Below are the code and all the weights of a small trained network. Each question names an input and a target symbol and asks about switching units off, where a switched-off unit gives its printed mean instead of its output.

import numpy as np


def w(rows, s, z=0):
    codes = np.array(rows[::2]) - 128.0
    scale = np.full(codes.shape[1], s)
    scale[-1] = z or s
    return codes * scale


def softmax(a):
    e = np.exp(a - a.max(-1, keepdims=True))
    return e / e.sum(-1, keepdims=True)


def log_softmax(a):
    a = a - a.max(-1, keepdims=True)
    return a - np.log(np.exp(a).sum(-1, keepdims=True))


def net(x, mask):
    ids = ['αβδζηθστφψ'.index(c) for c in x.split()]
    T = len(ids)
    res = E[ids] + P[:T]
    u = 0
    for l in range(3):
        r = res
        for j in range(2):
            rows = slice(3 * j, 3 * j + 3)
            q, k, v = (r @ M[l][rows].T for M in (Q, K, V))
            z = softmax(np.where(np.tri(T) > 0, q @ k.T / 3**0.5, -1e9)) @ v
            o = O[l][rows]
            res = res + np.where(mask[u + j], z, o[:, -1]) @ o[:, :-1]
        u += 2
    return log_softmax(res[-1] @ U[:, :-1].T + U[:, -1])


Q, K, V, O = {}, {}, {}, {}
E = w([
[120,108,64,221,163,55],'α',
[139,99,202,98,35,66],'β',
[195,67,124,70,148,166],'δ',
[132,206,54,133,92,117],'ζ',
[125,104,145,153,255,66],'η',
[57,103,133,186,218,27],'θ',
[209,85,49,149,159,123],'σ',
[174,247,68,191,54,42],'τ',
[105,80,73,123,174,132],'φ',
[138,41,153,149,234,134],'ψ',
],0.0071)
P = w([
[34,190,138,12,110,130],'0',
[233,172,175,62,218,47],'1',
[108,56,1,159,125,80],'2',
[88,153,165,164,93,191],'3',
[215,190,168,53,191,57],'4',
[132,42,26,206,90,92],'5',
[100,164,171,194,106,217],'6',
[218,204,161,60,188,72],'7',
[141,42,34,225,64,93],'8',
[117,177,171,220,125,250],'9',
[224,212,160,59,189,76],'10',
[162,42,41,254,36,91],'11',
],0.0071)
Q[0] = w([
[35,166,121,126,217,175],'L0H0',
[101,54,198,91,124,48],'L0H0',
[147,46,80,10,110,131],'L0H0',
[212,153,8,51,96,118],'L0H1',
[140,150,117,146,143,89],'L0H1',
[44,95,224,110,61,132],'L0H1',
],0.017)
K[0] = w([
[94,89,90,132,215,157],'L0H0',
[97,78,219,146,129,48],'L0H0',
[113,68,134,24,82,98],'L0H0',
[161,117,92,10,161,7],'L0H1',
[111,162,131,113,113,105],'L0H1',
[187,114,192,238,110,153],'L0H1',
],0.019)
V[0] = w([
[202,158,120,158,104,185],'L0H0',
[34,208,200,146,211,90],'L0H0',
[2,175,161,150,95,112],'L0H0',
[202,182,193,156,240,105],'L0H1',
[154,82,28,185,83,39],'L0H1',
[139,107,198,224,100,232],'L0H1',
],0.0098)
O[0] = w([
[132,53,85,38,127,141,78],'L0H0',
[133,188,153,170,19,55,176],'L0H0',
[43,196,119,147,111,26,140],'L0H0',
[80,165,184,254,176,47,179],'L0H1',
[186,202,4,149,138,139,107],'L0H1',
[202,73,205,196,77,191,4],'L0H1',
],0.0074,0.004)
Q[1] = w([
[79,168,156,107,241,179],'L1H0',
[46,53,94,183,68,207],'L1H0',
[38,89,31,166,103,86],'L1H0',
[30,179,98,137,59,246],'L1H1',
[190,137,93,114,248,174],'L1H1',
[173,34,111,155,92,132],'L1H1',
],0.014)
K[1] = w([
[93,169,137,123,222,171],'L1H0',
[203,102,96,252,142,181],'L1H0',
[117,39,62,213,141,139],'L1H0',
[98,114,109,236,91,227],'L1H1',
[133,230,177,86,171,169],'L1H1',
[224,95,147,155,111,83],'L1H1',
],0.017)
V[1] = w([
[77,89,137,161,215,161],'L1H0',
[205,176,186,69,198,114],'L1H0',
[152,36,193,73,200,25],'L1H0',
[159,165,144,168,173,170],'L1H1',
[249,93,100,138,174,21],'L1H1',
[141,103,88,195,102,156],'L1H1',
],0.012)
O[1] = w([
[30,137,138,109,190,171,65],'L1H0',
[125,135,148,254,199,68,53],'L1H0',
[132,212,109,233,207,235,158],'L1H0',
[135,124,146,69,134,75,26],'L1H1',
[84,240,100,204,51,65,154],'L1H1',
[193,112,93,109,33,87,2],'L1H1',
],0.0079)
Q[2] = w([
[92,5,52,206,77,169],'L2H0',
[164,143,143,177,92,222],'L2H0',
[112,125,188,143,71,153],'L2H0',
[108,181,156,29,137,44],'L2H1',
[244,51,80,203,147,51],'L2H1',
[76,54,87,170,49,170],'L2H1',
],0.014)
K[2] = w([
[120,56,1,175,113,152],'L2H0',
[158,77,137,198,122,126],'L2H0',
[105,98,151,154,83,150],'L2H0',
[88,202,135,35,144,69],'L2H1',
[226,76,171,188,162,46],'L2H1',
[147,81,50,177,72,141],'L2H1',
],0.017)
V[2] = w([
[49,67,166,118,101,196],'L2H0',
[57,57,23,189,122,116],'L2H0',
[182,41,131,185,189,54],'L2H0',
[252,169,76,126,169,131],'L2H1',
[90,44,55,90,126,175],'L2H1',
[164,25,151,177,170,84],'L2H1',
],0.014)
O[2] = w([
[158,219,194,162,141,172,89],'L2H0',
[213,101,125,232,193,40,124],'L2H0',
[187,137,12,74,216,66,53],'L2H0',
[173,190,14,145,119,211,39],'L2H1',
[2,68,91,82,108,157,52],'L2H1',
[134,125,141,213,27,172,1],'L2H1',
],0.0092,0.0064)
U = w([
[84,57,93,159,204,131,220],'α',
[45,240,120,161,86,52,148],'β',
[170,177,112,168,121,58,141],'δ',
[176,37,111,135,55,79,219],'ζ',
[153,126,181,76,61,189,157],'η',
[183,162,194,147,171,162,3],'θ',
[144,195,102,7,89,73,37],'σ',
[209,3,203,60,174,153,68],'τ',
[117,80,110,20,132,144,60],'φ',
[186,169,121,126,169,224,233],'ψ',
],0.0062,0.0049)

Each question gives the input, a string of symbols that net reads in full, and the target symbol t.
The units are the heads (3 rows each of Q, K, V and O). Each row of codes is followed by its name. A weight is (code - 128) times the scale printed after its matrix; where a second scale follows, it is the last column's (O and U).
mask holds one flag per head, layer by layer. A switched-off head (its flag False) gives its mean, the last column of its rows in O, instead of its output. The means were averaged over made-up inputs and are rounded, as every weight is.
A unit's drop is (log p(t) with every unit on - log p(t) with that unit switched off) / (log p(t) with every unit on - log p(t) with every unit switched off).
The circuit of an input: a set's keep is (log p(t) with only the set's units on - log p(t) with every unit switched off) / (log p(t) with every unit on - log p(t) with every unit switched off). Starting from all 6 units, units are removed one at a time, each time the one whose removal leaves the highest keep (on an exact tie, the one counted first), for as long as the keep stays at least 0.8.
units of the circuit, in order: the units of the circuit, biggest drop first
most important unit: the unit with the biggest drop
heads that matter: for each layer, one digit per head in row order, 1 if its drop is at least 0.15 and else 0, layers parted by /
input θ β ζ β β, target τ: heads that matter : 11 / 00 / 01
input β β β β θ, target ψ: heads that matter : 01 / 11 / 01
input θ δ β τ β σ ψ α, target τ: most important unit : L0H0
input β θ β τ β θ β τ β θ β, target ψ: heads that matter : 11 / 11 / 01
input σ θ τ σ β β α τ β θ τ, target δ: units of the circuit, in order : [L2H1 L1H0 L2H0]
input σ ψ ζ, target α: units of the circuit, in order : [L2H1 L2H0 L0H0]
input σ δ α ψ δ, target δ: units of the circuit, in order : [L2H1 L1H1]
input β τ β β σ β, target ζ: heads that matter : 01 / 11 / 10
input σ α τ, target α: heads that matter : 11 / 10 / 11
input ψ η θ φ ζ β φ ψ ψ σ, target α: units of the circuit, in order : [L1H0 L2H1]
input φ β β θ α σ φ τ, target φ: units of the circuit, in order : [L0H1 L2H1 L2H0]
input β θ β, target β: heads that matter : 11 / 00 / 10
input σ β τ δ ζ, target δ: heads that matter : 00 / 10 / 01
input τ β β β β δ θ δ, target ζ: most important unit : L1H0
input ψ β τ, target α: units of the circuit, in order : [L0H0 L1H0 L2H1 L2H0]
input β σ ψ α ζ, target ψ: heads that matter : 11 / 11 / 01
input β β σ σ φ ζ β φ, target ψ: heads that matter : 01 / 11 / 01
input η θ τ β β σ ψ τ, target θ: heads that matter : 11 / 01 / 01
input θ β τ θ β β, target δ: units of the circuit, in order : [L1H1 L2H0 L0H1 L2H1]
input θ δ θ σ θ β φ, target τ: most important unit : L1H0
input δ β σ ψ ζ σ τ β θ τ, target σ: units of the circuit, in order : [L0H0 L2H1 L1H1 L1H0]
input φ θ θ β β β β β, target φ: heads that matter : 11 / 01 / 11
input τ φ δ, target α: units of the circuit, in order : [L0H1 L1H0 L2H0]
input θ β θ φ δ φ α β, target τ: units of the circuit, in order : [L0H0 L2H1]
input ψ β τ φ θ θ δ, target ψ: heads that matter : 01 / 10 / 01
input ζ β θ β θ θ β σ θ η δ, target η: heads that matter : 11 / 11 / 11
input η β η β β ζ β β ψ θ, target β: units of the circuit, in order : [L0H0]
input β β θ β θ β β β, target ψ: heads that matter : 01 / 11 / 01
input ψ δ ψ θ ζ β η θ ψ δ α, target β: heads that matter : 11 / 11 / 00
